Here is a tiny trained network, its code and every weight. The questions are about switching its units off for an input and a class, where a switched-off unit gives its printed mean instead of its output.

import numpy as np


def w(rows, s, z=0):
    codes = np.array(rows[::2]) - 128.0
    scale = np.full(codes.shape[1], s)
    scale[-1] = z or s
    return codes * scale


def f(y):
    return np.maximum(y, 0)


def log_softmax(a):
    a = a - a.max(-1, keepdims=True)
    return a - np.log(np.exp(a).sum(-1, keepdims=True))


def net(x, mask):
    res = np.array(x, float).reshape(1, 7) / 4 @ E
    y = f(res @ A[0][:, :-1].T + A[0][:, -1])
    res = res + np.where(mask, y, B[0][:, -1]) @ B[0][:, :-1]
    return log_softmax(res[-1] @ U[:, :-1].T + U[:, -1])


A, B = {}, {}
E = w([
[159,162,142,111,126,142,141,151,144],'x0',
[87,123,56,130,61,151,124,214,158],'x1',
[165,151,179,124,63,232,57,115,101],'x2',
[162,153,162,210,100,74,186,150,84],'x3',
[106,190,134,2,160,88,103,157,126],'x4',
[61,112,90,119,170,129,120,120,166],'x5',
[152,58,72,78,45,109,119,132,145],'x6',
],0.014)
A[0] = w([
[63,148,86,193,130,102,198,148,137,133],'neuron 1',
[48,59,14,59,86,115,119,154,179,217],'neuron 2',
[94,187,151,78,127,65,176,129,126,180],'neuron 3',
[198,211,180,172,104,160,147,138,89,190],'neuron 4',
[92,138,212,114,181,142,80,129,203,46],'neuron 5',
[25,155,135,138,181,139,100,64,131,141],'neuron 6',
[128,129,206,206,215,154,90,12,112,253],'neuron 7',
[106,108,181,30,104,141,193,150,165,185],'neuron 8',
[220,169,186,217,28,129,135,139,123,167],'neuron 9',
[254,28,161,149,190,65,172,26,60,132],'neuron 10',
[36,118,64,227,105,23,202,196,169,160],'neuron 11',
[137,218,197,71,204,32,119,172,137,129],'neuron 12',
[178,162,159,142,49,158,167,206,98,201],'neuron 13',
],0.0086,0.0033)
B[0] = w([
[168,65,126,123,186,154,185,140,100,181],'neuron 1',
[137,92,29,71,103,120,59,140,175,249],'neuron 2',
[109,143,122,69,134,57,124,200,83,178],'neuron 3',
[114,158,147,191,80,151,121,106,92,203],'neuron 4',
[94,166,124,104,155,168,135,115,101,169],'neuron 5',
[108,140,102,67,179,177,162,104,108,182],'neuron 6',
[48,114,173,115,134,164,195,54,133,230],'neuron 7',
[165,190,126,137,131,113,77,137,175,168],'neuron 8',
[142,85,185,254,63,152,73,146,101,219],'neuron 9',
[147,129,206,113,122,38,181,79,192,218],'neuron 10',
[223,36,97,127,222,141,183,190,109,230],'neuron 11',
[61,239,144,98,144,48,99,168,39,206],'neuron 12',
[128,162,92,229,136,124,79,183,157,196],'neuron 13',
],0.0092,0.019)
U = w([
[166,127,194,209,62,140,90,159,99,249],'0',
[52,171,176,94,189,217,145,62,108,73],'1',
[140,107,223,130,120,16,185,29,134,104],'2',
[102,224,156,84,180,35,104,189,56,42],'3',
[185,39,123,121,210,108,179,227,123,80],'4',
[148,109,70,52,111,124,10,116,206,106],'5',
],0.011,0.0019)

Each question gives the input, the list of numbers given to net, and the class t.
The units are the neurons (one row each of A and B). Each row of codes is followed by its name. A weight is (code - 128) times the scale printed after its matrix; where a second scale follows, it is the last column's (A, B and U).
mask holds one flag per neuron, in row order. A switched-off neuron (its flag False) gives its mean, the last column of its row in B, instead of its output. The means were averaged over made-up inputs and are rounded, as every weight is.
A unit's drop is (log p(t) with every unit on - log p(t) with that unit switched off) / (log p(t) with every unit on - log p(t) with every unit switched off).
The circuit of an input: a set's keep is (log p(t) with only the set's units on - log p(t) with every unit switched off) / (log p(t) with every unit on - log p(t) with every unit switched off). Starting from the 12 units with the biggest drops (on a tie, the unit counted first), units are removed one at a time, each time the one whose removal leaves the highest keep (on an exact tie, the one counted first), for as long as the keep stays at least 0.8.
units of the circuit, in order: the units of the circuit, biggest drop first
k most important neurons: the k neurons with the biggest drops, biggest first
drop of u: that unit's drop, to one decimal
input [-7,-3,1,5,-5,-4,0], class 2: units of the circuit, in order	[neuron 10]
input [-3,2,2,1,-6,3,4], class 4: 2 most important neurons	[neuron 4; neuron 11]
input [-1,3,6,6,5,2,-5], class 0: 3 most important neurons	[neuron 4; neuron 9; neuron 13]
input [6,-5,1,0,-7,8,-3], class 1: 2 most important neurons	[neuron 7; neuron 6]
input [0,-1,-1,0,-3,7,-3], class 1: 3 most important neurons	[neuron 7; neuron 6; neuron 2]
input [4,-2,-2,-6,0,-5,2], class 5: units of the circuit, in order	[neuron 11; neuron 12]
input [-2,-7,1,1,-1,6,-3], class 1: 2 most important neurons	[neuron 6; neuron 7]
input [-3,8,2,4,4,-3,1], class 0: 2 most important neurons	[neuron 13; neuron 6]
input [0,0,-4,8,-3,-5,1], class 0: 2 most important neurons	[neuron 9; neuron 4]
input [8,-3,-1,-5,-5,0,1], class 2: 2 most important neurons	[neuron 2; neuron 6]
input [-8,-5,-7,-1,3,0,1], class 3: 3 most important neurons	[neuron 12; neuron 3; neuron 9]
input [-6,4,-3,-6,1,6,-6], class 4: 2 most important neurons	[neuron 11; neuron 1]
input [-4,-8,3,2,5,6,-3], class 1: 2 most important neurons	[neuron 7; neuron 6]
input [6,2,8,-7,8,1,-5], class 3: 2 most important neurons	[neuron 12; neuron 7]
input [1,2,-7,8,8,-2,8], class 4: 4 most important neurons	[neuron 11; neuron 1; neuron 2; neuron 4]
input [7,7,4,-1,6,-4,1], class 5: drop of neuron 8	0.1
input [5,1,-8,7,0,3,-8], class 4: drop of neuron 11	8.0
input [-4,-4,-6,-3,-2,3,-5], class 1: drop of neuron 7	0.3
